Here is a tiny trained network, its code and every weight. The questions are about switching its units off for an input and a class, where a switched-off unit gives its printed mean instead of its output.

import numpy as np


def w(rows, s, z=0):
    codes = np.array(rows[::2]) - 128.0
    scale = np.full(codes.shape[1], s)
    scale[-1] = z or s
    return codes * scale


def f(y):
    return np.maximum(y, 0)


def log_softmax(a):
    a = a - a.max(-1, keepdims=True)
    return a - np.log(np.exp(a).sum(-1, keepdims=True))


def net(x, mask):
    res = np.array(x, float).reshape(1, 8) / 4 @ E
    y = f(res @ A[0][:, :-1].T + A[0][:, -1])
    res = res + np.where(mask, y, B[0][:, -1]) @ B[0][:, :-1]
    return log_softmax(res[-1] @ U[:, :-1].T + U[:, -1])


A, B = {}, {}
E = w([
[139,125,252,252],'x0',
[85,96,137,77],'x1',
[116,83,222,61],'x2',
[181,130,3,146],'x3',
[36,244,124,112],'x4',
[112,82,98,32],'x5',
[151,70,130,85],'x6',
[6,60,85,184],'x7',
],0.0067)
A[0] = w([
[53,128,159,93,114],'neuron 0',
[47,137,161,77,116],'neuron 1',
[73,135,190,170,167],'neuron 2',
[150,127,222,169,175],'neuron 3',
[166,89,166,146,127],'neuron 4',
[133,168,156,140,148],'neuron 5',
[106,195,76,119,124],'neuron 6',
[128,68,132,141,135],'neuron 7',
[91,173,95,100,87],'neuron 8',
[173,112,164,180,162],'neuron 9',
[115,195,189,157,150],'neuron 10',
[84,148,74,94,140],'neuron 11',
[120,206,125,135,138],'neuron 12',
[118,119,138,184,254],'neuron 13',
[120,134,56,205,251],'neuron 14',
[137,155,174,57,145],'neuron 15',
[126,86,76,195,156],'neuron 16',
[159,48,188,87,183],'neuron 17',
[10,168,163,100,73],'neuron 18',
[101,179,50,75,103],'neuron 19',
[119,114,164,72,88],'neuron 20',
[71,77,133,210,242],'neuron 21',
[26,125,56,112,143],'neuron 22',
[67,107,55,126,90],'neuron 23',
[123,209,119,3,158],'neuron 24',
[122,63,107,110,150],'neuron 25',
[86,157,172,140,174],'neuron 26',
[76,124,148,107,110],'neuron 27',
[116,102,194,142,181],'neuron 28',
[81,50,82,136,206],'neuron 29',
[49,112,146,128,95],'neuron 30',
[184,79,156,102,157],'neuron 31',
[101,136,144,100,119],'neuron 32',
[201,132,96,154,81],'neuron 33',
[134,186,107,139,196],'neuron 34',
],0.013,0.0045)
B[0] = w([
[115,254,150,92,197],'neuron 0',
[84,193,195,119,206],'neuron 1',
[192,95,175,153,231],'neuron 2',
[188,91,180,129,248],'neuron 3',
[177,157,159,75,189],'neuron 4',
[144,111,170,207,179],'neuron 5',
[120,57,132,130,209],'neuron 6',
[174,86,250,195,179],'neuron 7',
[60,130,188,104,184],'neuron 8',
[171,146,157,142,212],'neuron 9',
[110,74,136,199,223],'neuron 10',
[24,91,115,168,210],'neuron 11',
[133,116,70,89,197],'neuron 12',
[244,141,62,159,220],'neuron 13',
[143,96,29,160,253],'neuron 14',
[131,162,97,87,197],'neuron 15',
[179,113,72,118,207],'neuron 16',
[119,76,213,108,239],'neuron 17',
[126,167,134,104,223],'neuron 18',
[119,61,168,139,234],'neuron 19',
[104,177,180,104,175],'neuron 20',
[218,110,83,126,255],'neuron 21',
[93,117,179,213,247],'neuron 22',
[88,120,200,173,210],'neuron 23',
[121,132,66,123,253],'neuron 24',
[112,39,158,162,195],'neuron 25',
[138,137,140,161,204],'neuron 26',
[108,181,134,82,173],'neuron 27',
[196,96,239,159,216],'neuron 28',
[161,45,188,237,235],'neuron 29',
[147,200,213,62,191],'neuron 30',
[197,108,244,108,203],'neuron 31',
[78,210,163,140,159],'neuron 32',
[98,191,91,52,188],'neuron 33',
[139,76,22,190,204],'neuron 34',
],0.006,0.009)
U = w([
[236,121,48,145,138],'0',
[119,139,20,26,143],'1',
[183,79,52,18,135],'2',
[185,1,95,163,156],'3',
[177,116,144,30,157],'4',
[35,176,98,116,114],'5',
[130,159,120,91,2],'6',
],0.0083,0.0045)

Each question gives the input, the list of numbers given to net, and the class t.
The units are the neurons (one row each of A and B). Each row of codes is followed by its name. A weight is (code - 128) times the scale printed after its matrix; where a second scale follows, it is the last column's (A, B and U).
mask holds one flag per neuron, in row order. A switched-off neuron (its flag False) gives its mean, the last column of its row in B, instead of its output. The means were averaged over made-up inputs and are rounded, as every weight is.
A unit's drop is (log p(t) with every unit on - log p(t) with that unit switched off) / (log p(t) with every unit on - log p(t) with every unit switched off).
The circuit of an input: a set's keep is (log p(t) with only the set's units on - log p(t) with every unit switched off) / (log p(t) with every unit on - log p(t) with every unit switched off). Starting from the 12 units with the biggest drops (on a tie, the unit counted first), units are removed one at a time, each time the one whose removal leaves the highest keep (on an exact tie, the one counted first), for as long as the keep stays at least 0.8.
circuit, biggest first: the units of the circuit, biggest drop first
most important unit: the unit with the biggest drop
k most important neurons: the k neurons with the biggest drops, biggest first
drop of u: that unit's drop, to one decimal
input [1,-7,8,3,7,-1,-7,6], class 5: circuit, biggest first	[neuron 0; neuron 1]
input [-5,-7,3,8,0,5,-8,-3], class 2: circuit, biggest first	[neuron 29; neuron 33]
input [-5,6,-3,-8,-2,1,-6,-8], class 1: most important unit	neuron 24
input [-7,-4,-3,1,7,7,-6,-7], class 5: circuit, biggest first	[neuron 11; neuron 8]
input [-6,0,-7,3,4,8,-4,-6], class 1: circuit, biggest first	[neuron 24; neuron 29; neuron 28]
input [-3,8,3,-1,3,8,-5,-7], class 1: 2 most important neurons	[neuron 24; neuron 15]
input [7,3,1,-2,2,-8,6,5], class 0: 2 most important neurons	[neuron 13; neuron 21]
input [-7,7,-1,3,3,-4,-2,-4], class 1: 2 most important neurons	[neuron 29; neuron 24]
input [-8,-5,-3,4,5,3,0,-1], class 3: 2 most important neurons	[neuron 19; neuron 6]
input [5,2,7,-6,-2,-3,-4,6], class 4: 2 most important neurons	[neuron 30; neuron 0]
input [4,4,4,1,5,8,8,3], class 4: drop of neuron 33	0.0
input [0,1,2,7,5,7,-3,-8], class 1: drop of neuron 24	0.1
input [2,-7,7,4,2,2,8,-1], class 4: drop of neuron 29	0.1
input [5,-5,6,-4,-7,6,1,-1], class 4: most important unit	neuron 4
